In the rows, 128 means zero.
Each row has a class, written as a number after it.
[143  89 111 133 139  73  99 156 149 194 106 168 124 164 112 172 106 164
 124 130 151 148 154 154 100 129  78 162  84 143  97  76 100 126 175  92
 138 101 131 137 152 113 157 112 182] => 1
[106  96 138 142 145 141 121 127 116 156 109  89 143 100 155  46 121 111
  91 112 145 138 130 102 131 137 127 117 122 146 150 132 147  97 130 130
 139 142 115 116 129 168 145  97  90] => 9
[109 160 137  62 125 123 131 148 152  96 104 168 128 112 130 139 117  87
 152 138 139 157  95 128 176 121 120 120 167 103 110 132 127 160 169 139
 105 111 122  70  83 102 134 104 150] => 0
[132 130 126 106 128 126 103 123 153 113 147 197 123 166  98 124  84  73
  73 140 136 118  68 134 143  97 106 161 145  99 138 139 132 138 153 137
 117 141 172  89  60 113 130 104 157] => 4
[107 116 109 148 143 155  82 143 115 148 133 121 119 178  80 138 175 236
 170 103 171 150 140 124 100 132 101 186 110 140 101  60  80 178 151 106
 136  83 183 176 195  78 121 144 119] => 1
[155 116 141  94 136 119 121 137 146 169 164 194 139 179 125 119  84 124
 110 125 138 158 116 138 163 134 108 133 162 116 118 139 126 103 164 158
 129 137 132  88 106 133 103  76 128] => 4
[ 77  94  88 158 130 133  79 148 147 155  99 152 106 123  83 163 138 145
  95  91 183  77 114 138  78  57  86 148  88 124 124  61 131 113 122 128
 119 121  73 177 179  58 146 149 145] => 6
[103  94 112 152 144 139 136 109  92  99  75 164 173 109 115  83 126 217
 151  97 148 155 136 152 104 137 128 199 110  77 150 107 182 156 103 131
 121 124 167 203 130 177 198  84 164] => 7
[ 94 138 158 116 176 133 124 147 149 140 169 170 165 134 102 142  87  81
  92 148 140  92 116 109 175 130 155 156 146 104 132 164 118 171 145 131
 118 128 141 114  87 137 124  93 147] => 6
[ 98 121 119 170 107 106 127  71 108 140 134 102 159 137 145 114 142 153
  84 128 185 154 146 139 164 121 103 122  37 123 129  75 101 103 109 100
 178 122 160 163 190  85 189  98 177] => 0
[ 74 124  92  95 128 146  85 164 144 125 109 102 135 129 122  73 111 122
 145 122 142 162  58  93 128 103 103 117 123 126 138  87 137 110 141 136
  90 142 118  83  94 149 137 114 110] => 0
[191 171 185 126 124 120 159 131 138 121 148 184 127 148 114 119  58  94
 111 111 116 144 140 119 201 154 140 137 180 136  98 131 114 145 204 147
 111 120 174  83 128 131 115  81 159] => 7
[109 126 142 177 118 136  87 147 170 125 150 116 127 140 122 136 166 151
 136 125 184  83 192 107 139 110 122 122 158 127  70  80 121 155 118  84
 123  94 149 181 152 101 127  98 160] => 5
[ 69 108 128 158 116 128  87 110 122  99 169 158 138 197  84 163  91  86
 115 132 130 191 188 114 158  47 107 102 108 132  76 104 130 163 179 116
 146 112  83 113 153  79 129 107 158] => 3
[ 73 116 110 154 161 161  66 149  99 146 133 119 149 164  95 137 154 135
 150  95 135 117 139 140 126  84 109 125 120 149 106  52 102 142  95 110
 109 108 153 139 153  33 129 130 121] => 5
[167 151 172  87 138 123 151 166 142 133 162 162 124 156 107 140 113 123
 104 137  87 124 126 135 199 122 123 139 175 128 139 154 113 174 174 146
 129 137 166  90 136 145 119  72 131] => 1
[143 130 144  91 105 107  99 170 173 102 146 188 111 160 107 111  91 160
 147 129 145 117 120 103 165 124 112 124 166 104 105  95 106 159 171 134
 101 115 195 120 119 116 114  94 147] => 5
[152 111 130 115 122  91 124 189 168  70 109 113 139  91 104 153  84 102
 113 145 136 120 122 125  93 119  84 154  85  82 120  80 109 148 124  76
 119 107 152 195 144 100 135 125 194] => 1
[138  82 131 162 121 147  93 152 143 118 113 135 129 147 100  89 107 125
 106 119 184 124 126 116  83 111  97 147 142 156 112 106 136  99 145 138
 114  93 130 147 145  86 130 105 134] => 4
[148  49 149 146 113 148 135 158 135 160 123 126 107 169  80 117  51  86
  89 107 174 161 148 104 123 106 139 184 100 195  93 162 109 150 114 120
 188  93  73 148 158 126 129 100 146] => 3
[146 160 159  86 131 139 132 124 145 128 158 163 152 158 100 141  76  48
 109 119 115 140 103 128 166 128 123 168 172 125 110 141 134 164 157 136
 127 124 155  69  85 150 112  99 133] => 3
[152 134 174  90 124 108 108 175 143 142 136 165 130 123 133 116  91  86
 129 138 122 139  98 125 184 140 125 141 177  85 123 121 139 164 185 123
 115 114 177 130 108 148 118  92 174] => 5
[122 131 108  97 163 151 119 155 181 145 170 122 137 130 122 108 124 166
 106 139 166 111  53 104 104  97 137 124 168 143 154 121 132 125 118 129
 126 133 147 112  95 160 123  86  80] => 4
[163 137 138 108 117 120 154 138 126 159 129 204  96 150 120 123 108 111
  84 128 128  96 106 148 152 128 131 136 178 124 130 141 151 142 176 141
 131 114 175 110 124 149 125 115 144] => 5
[169 133 141  86 152 120 148 140 163 106 124 194 131 154 110 134  92 105
 129 115 133 120 130 151 180 115 125 183 170  97 114 107 119 151 153 150
  81 144 136  77  85 119 155  82 156] => 0
[146 152 172 111 143 131 178 134 131  88 116 141 134 148  95 127 109  95
  75 159 103 111 117 145 190 119 131 142 169 106 130 145 146 167 169 132
 113 127 167 137 130 119 137 108 145] => 5
[115 119 126 100  98 132 112 146 156 154 149 106 159 138 151  68  85 118
 104 118 148 157 106  92  95 138 113 143 141 111 136 127 122  77 118 137
  92 147 128  89 103 135 124  92  85] => 0
[129 161 132  84 175 111 143 123 143 126 194 166 129 154 113 147  88  65
  68 123 110  87 117 135 177 127  94 144 140 140 141 148 112 178 196 121
 125 129 183  91  99 110 148  86 136] => 8
[152 116 136 169 129 167 132  94 167 115 129  72  94 174 102 136 134 129
 113 108 192 103 116  98  96  83 107 168 152 202 118 103 135 145 118 115
 177  98  97 117 151 102 137 122 123] => 8
[115 122 120 111 130 163  90 171 165 139 131  50 139 148 115  76 115 108
  97 132 124 139  72  80 130 100 125 126 121 142 128 113 126 103 106 117
 113 136 133 106 104 126 121 102 102] => 3
[103 127 122 166 160 143 105 115 150  90  92 174 125 158  48 151 122  47
  44  92 154  78 107 126 181  73  92 163 132 154  96 109  99 177 143 112
 119 109 170 196 156  86 118 131 139] => 8
[ 99 132 112 120 142 152 102 125 151  96 114  69 158 146 114  79 109 131
  65 125 139 133  78  86 132 122  89 124 105 130 133 131 107 100  99 117
 120 135 134  85 107 133 135 104 105] => 2
[105 125 150 109 135 153 141 143 122 116 108  68 133  88 150  81 112 108
  78 114 146 102  89  99  94 116 137 133 167 127 174 137 119  85 100 114
 139 163 133 122 139 154 126 124  72] => 5
[156 120 106  69 129 156 134 169 157  98 133  78 118 136 126  70 102 151
  79 130 141 130  87  96 143 133 106 140  95 120 148 165 133 124 109 128
 127 129 116  83  92 116 107 106 116] => 6
[172 100 189 144 116 128 150 170 109 139  56 151 113 148  83 112  76  69
  42 122 115 106 180 147 150 154 101 153  74 142 139 198 137 122  87  95
 180 122 152 156 167  77 134  79 206] => 5
[157 142 176 131 127  98 121 123 149 158 145 176 130 175 117 141  82  94
 113 134 113 126 105 128 170 132 136 166 168 117 126 159 147 166 165 152
 120 125 160 118 105 141 138  86 148] => 9
[131 116 114 110 166  93 168 116 166  87 113 161 168 119  77  87 117  76
 100 113 187 131 157 115 165 138  80 114  14 187 139 137 102 111  71 116
 167 125 141 130 142  89 102 111 101] => 4
[ 62  99 152 141 135 110 104 126 117 126 142  99 153 167  70 148  76   4
 102 107 136 193 122 132 130  64  87 166 130 187 102 129 106 149 140 100
 134 124 108 134 140  53 166  76 155] => 3
[110 121 153 138 104  76 122  83 118 102 121 147 145 141 164 155  61  81
 115  59 171  94 182 136 194 122 103 186  74 128 130 143 138 145 113 135
 168 128  77 143 178  96 142 122 154] => 9
[104 119 126 107 163 141  88 145 150 122 106 123 150 107 127  59 115 159
 133 126 150 125  92  93 116 134 134 119 125 119 162 121 152 120 117 124
 127 117 155 106 100 141 126 117  96] => 9
[127 139 133 134 114 123  97 159 162 129 112 154 121 139  99 164  95 181
 122  65 213 102 159 118 175 106 119 147 108 139  94 120  86 151 104 129
 119 117  88 150 180  72 115 107 149] => 6
[115 158 162  91 153 129  92 128 156 131 140 178 132 143  87 151  89 127
 113 127 126 117  97 122 187 118 125 175 176 113 107 161 115 122 161 144
 139 119 154 123  95 127 145  94 141] => 7
[143 147 138 134  57 130  56 162 185 143  85 147 139 136  93 172 156 116
 168  78 131 145 111 139 112  84 101 156 134 145  97  77 131 163  75  97
 119 100 171 111 129  57 106 121 167] => 3
[147  71 124 154 130 136 136 153 146  64  68 147 164 166  91 132 104 131
 125 101 168 128 209 121 149 103  86 178  57 152  92  72 116 150 171 108
 145  98  75  45 137  88 123 176 173] => 8
[107 121 183 128 147 153 119 151 120 133 106 113 151  80  91 139 134  67
  91 124 161 121 146 139 170 138 124 172 111 116 124 149  91 135  98  90
 171 124 140 172 146  89 123 111 174] => 6
[132  88 119 106 109 144 119 142 151 161 160  92 151 118 154  68  88 177
 105 129 159 139  75 118  72 146 113 125 154 128 154  97 138  71 133 145
 125 137 108 111 130 162 105 129  77] => 4
[189 112 163  94 137 108 134 130 148 133 160 170 126 143 160 123 103 120
 101 156 138 140 153 148 168 112 117 109 183 111 127  86 114 136 207 123
 129 124 150 116 129 159 145  74 149] => 8
[ 91 132 107 114 135 162 129 165 143  97 114  64 152 119  97  78 156 146
 117 119 131 115  66 104  91 122 122 154 155 129 143 136 142 111 111 124
 107 132 159  99 104 130 147 123 108] => 3
[167 161 159 102 142 142 136 140 141 133 154 137 118 168  92 136  87  99
 108  95 108 120 133 132 185 120 135 193 175 136 113 156 124 114 174 146
 111 139 155  77 115 104 138  99 133] => 3
[162 142 150 111 122 118 143 128 162 129 166 147 122 155 104 127  71 129
  94 125 122 137 107 112 180 135 118 159 139 102 120 147 111 142 155 148
 120 147 131  93 107 168 141  91 146] => 2
[120  75 116 185 137 164 198 141 134  90 127  90 132 171  73 149  88 116
  21 128 133 148  87 106 119 102 129 204 133 147  87 183 123 218 143 109
 142 100 130 157 125  94 149  80 179] => 6
[ 88 114 114  91 152 127  67 151 154 122 135  96 139 118 143  81 122 148
 161 126 133 134  68  87  90 122 110 134 146 126 152 122 134  96 112 125
 127 137 115  96  84 158 135 106 104] => 7
[141 100 151 124 203 121  81 137 123 142 149 140 122 130  89 107  34  98
  89 126 138 123 158 126 177 116 107 115  55 189 141  85 109 115 168  96
 185 103 109 149 187 121 130 113 153] => 7
[135 176 156 106 131 108 135 139 169 104 137 127 133 174  94 145  96 125
 151 143 109 145  78 115 182 129 117 147 195 112 112 137 139 140 166 135
 107 115 164  96 104 101 113 101 167] => 1
[156 154 165 109 146 144 109 132 157 138 109 162  99 170  94 116  94  79
  52 129 111 111  51 124 188 100 123 153 163 126 157 140 127 149 159 127
 130 123 177  84 120 106 124  90 160] => 2
[ 70 109 117 163 136  95 110 150 127  91  54 165 122 142 138 175 127  55
 144 104 180 178 156  90 133  63 105 114 106 136  62  75 108 167 184  87
 126  76 130 152 158  30 133 104 179] => 5
[150 121 117 100 143 146 120 152 171 124 128 107 145 127 103  74 104 151
 124 133 152 103  72 103 116 130 122 140 106 120 158 108 150 117  91 158
  94 124 119 114 100 120 115 126 103] => 6
[122 146 105 107 148 157 133 163 149 132  96 113 136 122 122  71 135 131
 142 112 137 103  85  96  93 130 122 143 117 142 147  96 152 113 112 141
  91 131 135  79  82 136 138 118  96] => 7
[135 112 113 115 145 183 108 182 110 167  81 148 111 166  74 149  92 170
 123  86 156 139  74 137 102 100 115 179 173 147 102 145 183 151 120 145
 139  60 114 183 157 111 116 111 123] => 5
[150 154 158  72 149 124 173 140 143 113 171 173 123 142 109 151  93 124
 103 141 155 134 107 132 156 133 112 168 143  92 140 152 121 146 190 148
 151 130 162 120 121 111 141  77 142] => 4
[ 54 129 133 140 121 101  94  97 113 137 140 187 136 132  84 154 133 112
 162 101 127 128 191 174  72  84  69 116 115 146 156  75 161 139 115 100
 147 152 137 138 168 100 149 113 126] => 9
[147 132 185 161 114 106 183  83 114 127 154  57 139 123 118 154  77  61
  85 118 126 181 159 132 117 133 121 173 117 194 129 156 112 149 156  93
 180 136 137 142 186 136 171  89 141] => 3
[174 135 143  77 155 117 117  95 151 101 177 168 116 146 133 118  69 133
 140 115 121 162 120 132 214 130 129 146 170 106 122 116 118 134 176 152
 132 125 151 110 129 131 118  91 131] => 0
[157 153 152  90 180 121 136 124 142 116 146 155 123 177  90 168 105 111
 115 110 138 146  83 138 174 114 108 190 195  99 117 140 107 165 158 130
 134 126 135 104 119 107 117  92 153] => 1
[124 171 158 111 151 115 105 134 119 152 162 186 117 144 128 120  60  73
 133  96 122 104 133 127 173 143 126 166 154 117 132 110 124 138 182 130
  97 142 190 137 118 132 143  73 158] => 7
[131 158 144  94 154 117 123 121 147 152 156 162 124 152  92 152 116 150
 116 117 138 134 105 150 144 113 107 157 190 124 125 141 106 111 145 140
 117 128 156 125 132 118 158  77 120] => 2
[118 154 156  96 122 128 120 114 141 125 154 161 130 141 109 110  93 107
  93 115 143 121 101 122 155 141 128 122 188 123 128 147 113 140 165 139
 128 138 151  82 126 150 118 105 123] => 3
[160 147 162 113 133 129  97 132 129 107 152 168 116 131 103 116  82 110
 131 101 124 123  94 115 204 112 123 136 155 116 126 116 119 174 139 158
 120 124 200 134 116 117 149  71 150] => 5
[107 159 119 118 152 129 131 153 150  88 123 146 129 151  95 154  76  79
  93 116 101  71 104 118 159  96 112 151 138 149 122 155 134 154 146 143
  82 114 139 104 109 106 152 103 132] => 2
[134 116 114 109 167 147 126 159 146 145 148  85 159 135 123  77 133 133
  97 154 135 129 110 100 119 144 110 117 126 142 131 137 128  97 146 125
 120 112 146 116  96 156 134 110  92] => 8
[122  94 151 119 118 151 101 177 128 120 130 144  89 111 106 141  54  17
 108  66 128 140 188 114 161  48 137 195 142 153  96 111  75 142 136  92
 112 157 127 116 100  76 130 114 122] => 5
[101  85 139 136 104 158  65 153 130 162  86 139 107 126  81 131 131 175
 146  96 152 158 130 135 125  77  93 176  79 113 126  80 122 134 105 140
 147 109 103 153 153  53 189 101 167] => 2
[ 94 100 112 110 155 150 151 149 149  93  92 111 145 119 122  67 103 139
 114 128 159 119 105  94 118 124 139 151 131 111 130 115 143 110 133 129
 118 121 119 100  88 125 133 138 102] => 9
[113 146 153 101 153 159 112 141 119 150 166 171 134 152  95 139  96 124
 113 114 128 128 118 134 173 141 117 167 215 112 107 175 131 140 201 142
 134 113 160  95  91 142 136  97 146] => 8
[143 139 137 112 139 144 123 140 142 111 110 176 123 159 107 121 119 130
 114 107 146 125  94 136 144 119 135 179 191 111 125 140 110 163 135 136
  93 131 173  77  92 108 154  77 156] => 0
[110 128 139 111 131  97 117 161 142 141 152 210 138 148 136 129 104 100
 112 129  94 114 150 129 128 130 120 137 158  81 132 136 146 151 184 119
 104 135 193 119 108 130 122  85 143] => 9
[ 69 109 100 160  98  88  70 134 109 161 121 147 137 155 108 137 144  52
  71  99 118  96 112 152 121  71  65 131  95 166 132 124 137  95  88 101
 136 111 194 230 193  71 128 118 127] => 5
[128 139 143 107 143 148 114 142 129 164 114 117 140 159 116  75 129 115
  96 130 137 124  97 113 114 132 104 133 140 129 154 112 143 116 126 130
 111 147 156  96 112 156 124 101  91] => 5
[118 140 141  82 150 137 138 149 139 119 116 133 144 129 107  96 144 140
 123 131 154 107 110 119  67 125 117 143 178 122 163 154 131 105  93 129
 116 143 150  92 101 136 133 109  71] => 5
[130 140 148  92 104 146 124 183 165 146 109  82 143 101 137 103 108 109
 115 140 130 154 120  98 110 141 121 114 133 140 125 144 123 101 127 120
 110 125 103  84 116 129 111 111  96] => 0
[130 101 151 119 142 149  70 146 130 132 109  86 130 165 105 111 121 126
 144 148 159 127 150 154 143 127  89 157 144 134 104  90 123  76 122 110
 128  94  74 146 150 109 128 140 156] => 2
[110 118 123 130 136 133  98 126 108  79 125 167 112 135  63 122  52  29
  91 115 143 169 141  99 190  70  96 131  46 143 112 133 119 141 176 142
 132 119 105 122 127  85 119 138 145] => 6
[ 56 128 132 154  92 146 141 153 160 210 159 111 153 164  98 180 142 145
 105 128 155 120 132 131  85  96 102 124 144 154  84  64 139 150 132 102
 154 102 135 178 188  99 155  64 147] => 3
[ 83 124 113 103 150 132  94 161 147 155 150 106 144 140 110  62 126 148
 123 133 148 125  47 101 100 125 123 105 157 154 174 141 118 113  94 129
 104 135 134  92 112 166 126 106  82] => 2
[149 123 173  89 123 113 157 135 147 146 144 183 134 153 131 116  80  69
  86 143 144 121 116 135 156 121 131 158 160 103 131 125 124 163 156 145
 123 128 148 103  94 118 144  79 132] => 9
[112 122 123  83 169 156 126 151 131 118 103  97 148 100 144 115 117  93
 125 139 134 156  72 104 115 117 140 162 129 108 144 149 132 134 125 138
 119 122 103  86  71 136 159 110 108] => 0
[130 114 108 108 135 155 140 167 132 126 140  51 157 112 128  92 116 110
  97 106 113 129  86 104 100 112 113 156 113 152 143 126 145 113 133 144
 114 133 109  77 113 148 154 117  86] => 3
